Here is a tiny trained network, its code and every weight. The questions are about switching its units off for an input and a target symbol, where a switched-off unit gives its printed mean instead of its output.

import numpy as np


def w(rows, s, z=0):
    codes = np.array(rows[::2]) - 128.0
    scale = np.full(codes.shape[1], s)
    scale[-1] = z or s
    return codes * scale


def f(y):
    return np.maximum(y, 0)


def softmax(a):
    e = np.exp(a - a.max(-1, keepdims=True))
    return e / e.sum(-1, keepdims=True)


def log_softmax(a):
    a = a - a.max(-1, keepdims=True)
    return a - np.log(np.exp(a).sum(-1, keepdims=True))


def net(x, mask):
    ids = ['ΠΣΦΨΩβηξ'.index(c) for c in x.split()]
    T = len(ids)
    res = E[ids] + P[:T]
    u = 0
    for l in range(3):
        q, k, v = (res @ M[l].T for M in (Q, K, V))
        z = softmax(np.where(np.tri(T) > 0, q @ k.T / 2**0.5, -1e9)) @ v
        res = res + np.where(mask[u], z, O[l][:, -1]) @ O[l][:, :-1]
        u += 1
        y = f(res @ A[l][:, :-1].T + A[l][:, -1])
        res = res + np.where(mask[u : u + 4], y, B[l][:, -1]) @ B[l][:, :-1]
        u += 4
    return log_softmax(res[-1] @ U[:, :-1].T + U[:, -1])


Q, K, V, O, A, B = {}, {}, {}, {}, {}, {}
E = w([
[252,81,142,148,124,127,106,79,99,102,158,84],'Π',
[150,102,97,184,38,156,146,156,85,92,162,80],'Σ',
[100,84,172,102,144,125,203,148,80,186,133,141],'Φ',
[149,99,68,180,119,52,148,171,120,159,60,101],'Ψ',
[158,128,134,164,103,124,107,185,199,135,135,189],'Ω',
[77,99,118,113,176,175,86,178,132,176,173,133],'β',
[101,114,182,55,150,89,141,137,177,199,52,89],'η',
[110,208,145,148,120,96,102,95,137,98,150,108],'ξ',
],0.022)
P = w([
[255,74,146,91,94,92,199,168,126,130,175,155],'0',
[148,73,62,167,161,146,110,144,162,116,97,123],'1',
[127,99,89,148,153,162,136,125,119,147,77,142],'2',
[105,125,120,137,151,145,121,132,79,164,96,151],'3',
[124,102,189,147,131,104,92,85,84,131,115,174],'4',
[109,143,193,134,121,94,74,104,64,129,110,185],'5',
[95,175,219,145,106,108,57,94,40,149,115,186],'6',
],0.0092)
Q[0] = w([
[1,162,128,87,211,15,143,126,183,67,68,218],'0.h0',
[236,193,54,131,75,63,159,162,166,47,102,149],'0.h0',
],0.0037)
K[0] = w([
[103,3,192,158,152,56,167,114,161,28,156,189],'0.h0',
[143,182,78,101,68,64,135,124,166,6,159,129],'0.h0',
],0.0053)
V[0] = w([
[171,55,39,2,42,140,104,178,97,204,127,99],'0.h0',
[155,149,135,156,117,72,68,157,58,240,145,134],'0.h0',
],0.0041)
O[0] = w([
[139,108,120,121,153,105,148,93,195,8,50,130,240],'0.h0',
[75,89,182,82,152,175,183,108,167,192,120,216,251],'0.h0',
],0.012,0.002)
A[0] = w([
[191,117,133,165,95,250,149,154,104,65,120,80,69],'0.n0',
[155,207,177,65,130,93,182,162,161,231,255,145,51],'0.n1',
[112,195,113,194,75,47,172,90,98,125,98,51,138],'0.n2',
[156,170,141,147,165,96,133,22,130,84,36,108,2],'0.n3',
],0.0046,0.0019)
B[0] = w([
[117,64,237,93,155,87,146,134,164,164,217,129,227],'0.n0',
[254,98,145,80,146,44,162,129,48,134,181,191,195],'0.n1',
[38,161,106,135,211,104,160,166,172,179,65,142,254],'0.n2',
[123,104,151,110,131,113,12,140,109,96,127,60,204],'0.n3',
],0.0084,0.0036)
Q[1] = w([
[137,201,70,212,91,73,85,99,92,78,110,51],'1.h0',
[87,106,236,70,162,11,37,199,195,253,43,91],'1.h0',
],0.006)
K[1] = w([
[211,74,28,197,32,191,183,234,151,176,169,67],'1.h0',
[10,182,251,193,3,143,10,125,30,193,112,198],'1.h0',
],0.0043)
V[1] = w([
[144,205,107,129,197,93,138,44,165,93,125,103],'1.h0',
[103,158,65,154,178,129,172,63,141,29,172,254],'1.h0',
],0.0059)
O[1] = w([
[178,151,169,161,129,127,193,81,170,84,161,121,133],'1.h0',
[72,102,100,181,209,145,120,7,134,174,144,201,2],'1.h0',
],0.013,0.0026)
A[1] = w([
[159,120,97,238,131,155,173,88,106,92,223,131,129],'1.n0',
[1,98,143,74,249,160,155,36,132,196,80,110,92],'1.n1',
[75,151,53,156,83,184,84,31,166,74,71,81,2],'1.n2',
[227,58,178,102,177,249,206,91,107,129,120,145,177],'1.n3',
],0.0052,0.0017)
B[1] = w([
[121,120,71,43,2,132,160,158,142,85,190,117,184],'1.n0',
[226,126,177,127,102,114,156,106,83,54,99,211,253],'1.n1',
[166,91,70,110,54,60,221,86,5,112,208,203,144],'1.n2',
[109,127,184,167,200,91,82,181,150,85,139,60,220],'1.n3',
],0.0081,0.0046)
Q[2] = w([
[126,227,110,175,254,128,4,65,221,118,85,104],'2.h0',
[161,216,65,202,64,93,110,106,125,131,178,56],'2.h0',
],0.0062)
K[2] = w([
[189,141,144,188,160,146,254,91,230,169,150,130],'2.h0',
[212,50,67,220,148,100,226,185,149,103,91,92],'2.h0',
],0.0065)
V[2] = w([
[175,62,104,172,154,58,106,143,9,188,46,86],'2.h0',
[101,253,175,190,148,18,134,94,90,131,112,125],'2.h0',
],0.0053)
O[2] = w([
[155,200,76,138,229,95,140,125,162,137,140,93,253],'2.h0',
[120,55,103,165,96,191,253,129,134,45,20,88,88],'2.h0',
],0.011,0.0027)
A[2] = w([
[112,138,89,193,136,136,103,179,98,139,25,168,92],'2.n0',
[58,114,52,231,22,115,193,197,208,113,84,148,7],'2.n1',
[197,189,132,101,85,45,84,29,120,153,186,108,60],'2.n2',
[2,70,112,52,121,145,104,186,119,109,202,142,154],'2.n3',
],0.0049,0.0019)
B[2] = w([
[122,112,167,172,131,117,139,87,159,162,185,59,187],'2.n0',
[211,172,142,79,105,152,191,82,81,149,212,208,194],'2.n1',
[51,81,2,100,68,238,111,79,84,92,107,132,253],'2.n2',
[58,90,144,181,67,38,177,170,147,133,86,156,205],'2.n3',
],0.0095,0.0051)
U = w([
[164,188,85,189,224,46,172,109,139,178,128,100,135],'Π',
[112,171,140,159,128,100,133,99,143,141,134,124,13],'Σ',
[88,101,83,203,164,198,164,180,171,91,28,126,221],'Φ',
[137,233,138,220,128,91,133,145,143,75,132,119,3],'Ψ',
[150,207,10,28,122,108,196,104,72,94,135,187,135],'Ω',
[44,166,139,114,109,72,156,211,160,136,137,76,174],'β',
[162,163,143,153,184,144,106,104,108,125,180,65,138],'η',
[214,181,173,143,130,129,70,141,157,167,136,252,109],'ξ',
],0.0046,0.0025)

Each question gives the input, a string of symbols that net reads in full, and the target symbol t.
The units are the heads (2 rows each of Q, K, V and O) and the neurons (one row each of A and B). Each row of codes is followed by its name. A weight is (code - 128) times the scale printed after its matrix; where a second scale follows, it is the last column's (O, A, B and U).
mask holds one flag per unit, layer by layer, with each layer's heads first. A switched-off unit (its flag False) gives its mean, the last column of its rows in O or B, instead of its output. The means were averaged over made-up inputs and are rounded, as every weight is.
A unit's drop is (log p(t) with every unit on - log p(t) with that unit switched off) / (log p(t) with every unit on - log p(t) with every unit switched off).
The circuit of an input: a set's keep is (log p(t) with only the set's units on - log p(t) with every unit switched off) / (log p(t) with every unit on - log p(t) with every unit switched off). Starting from the 12 units with the biggest drops (on a tie, the unit counted first), units are removed one at a time, each time the one whose removal leaves the highest keep (on an exact tie, the one counted first), for as long as the keep stays at least 0.8.
circuit, biggest first: the units of the circuit, biggest drop first
unit that matters most: the unit with the biggest drop
k most important neurons: the k neurons with the biggest drops, biggest first
top k neurons in layer l: the k neurons of layer l with the biggest drops, biggest first
drop of u: that unit's drop, to one decimal
input η ξ Ψ ξ, target Π: circuit, biggest first => [2.h0, 0.n2, 1.h0]
input ξ Σ ξ Ψ ξ, target Π: 3 most important neurons => [0.n2, 1.n1, 1.n0]
input η Ω β Φ, target ξ: circuit, biggest first => [2.h0]
input Ψ ξ η ξ Ψ, target Ω: top 2 neurons in layer 1 => [1.n3, 1.n1]
input β η Σ, target β: circuit, biggest first => [0.n0, 1.h0]
input Σ η Σ ξ Σ, target Ω: circuit, biggest first => [2.n1, 2.h0, 0.n0, 0.n3]
input Φ ξ Ψ, target Π: top 3 neurons in layer 2 => [2.n0, 2.n2, 2.n1]
input η Ψ ξ, target Ω: 2 most important neurons => [1.n2, 2.n2]
input β η Φ, target β: circuit, biggest first => [1.h0, 2.n3]
input η ξ ξ, target Ω: 4 most important neurons => [1.n0, 2.n2, 0.n0, 1.n3]
input Φ Σ ξ Σ ξ, target β: circuit, biggest first => [1.h0, 0.n0, 1.n1]
input Σ ξ Ψ ξ ξ Ω Σ, target Ω: 4 most important neurons => [2.n1, 0.n0, 0.n3, 1.n0]
input ξ Π ξ ξ ξ Σ β, target Φ: top 2 neurons in layer 1 => [1.n3, 1.n0]
input Ω ξ Π Ω β, target ξ: unit that matters most => 1.n1
input ξ η Ω Σ β, target ξ: circuit, biggest first => [1.n1, 2.h0, 1.h0]
input Ω Ψ η Φ Σ η β, target β: 3 most important neurons => [2.n3, 1.n1, 0.n3]
input Π ξ Ω Φ η β, target β: top 2 neurons in layer 2 => [2.n3, 2.n1]
input ξ Σ Σ Π ξ, target β: 3 most important neurons => [0.n0, 1.n1, 0.n3]
input ξ Π Σ Σ Φ, target Π: drop of 2.n2 => 0.2
input Π Σ Σ, target β: unit that matters most => 0.n0
input ξ ξ Φ, target Φ: drop of 2.h0 => 1.0
input Σ Φ Φ, target Π: drop of 0.h0 => 0.5
input Σ η ξ ξ β, target Φ: drop of 1.h0 => 0.0
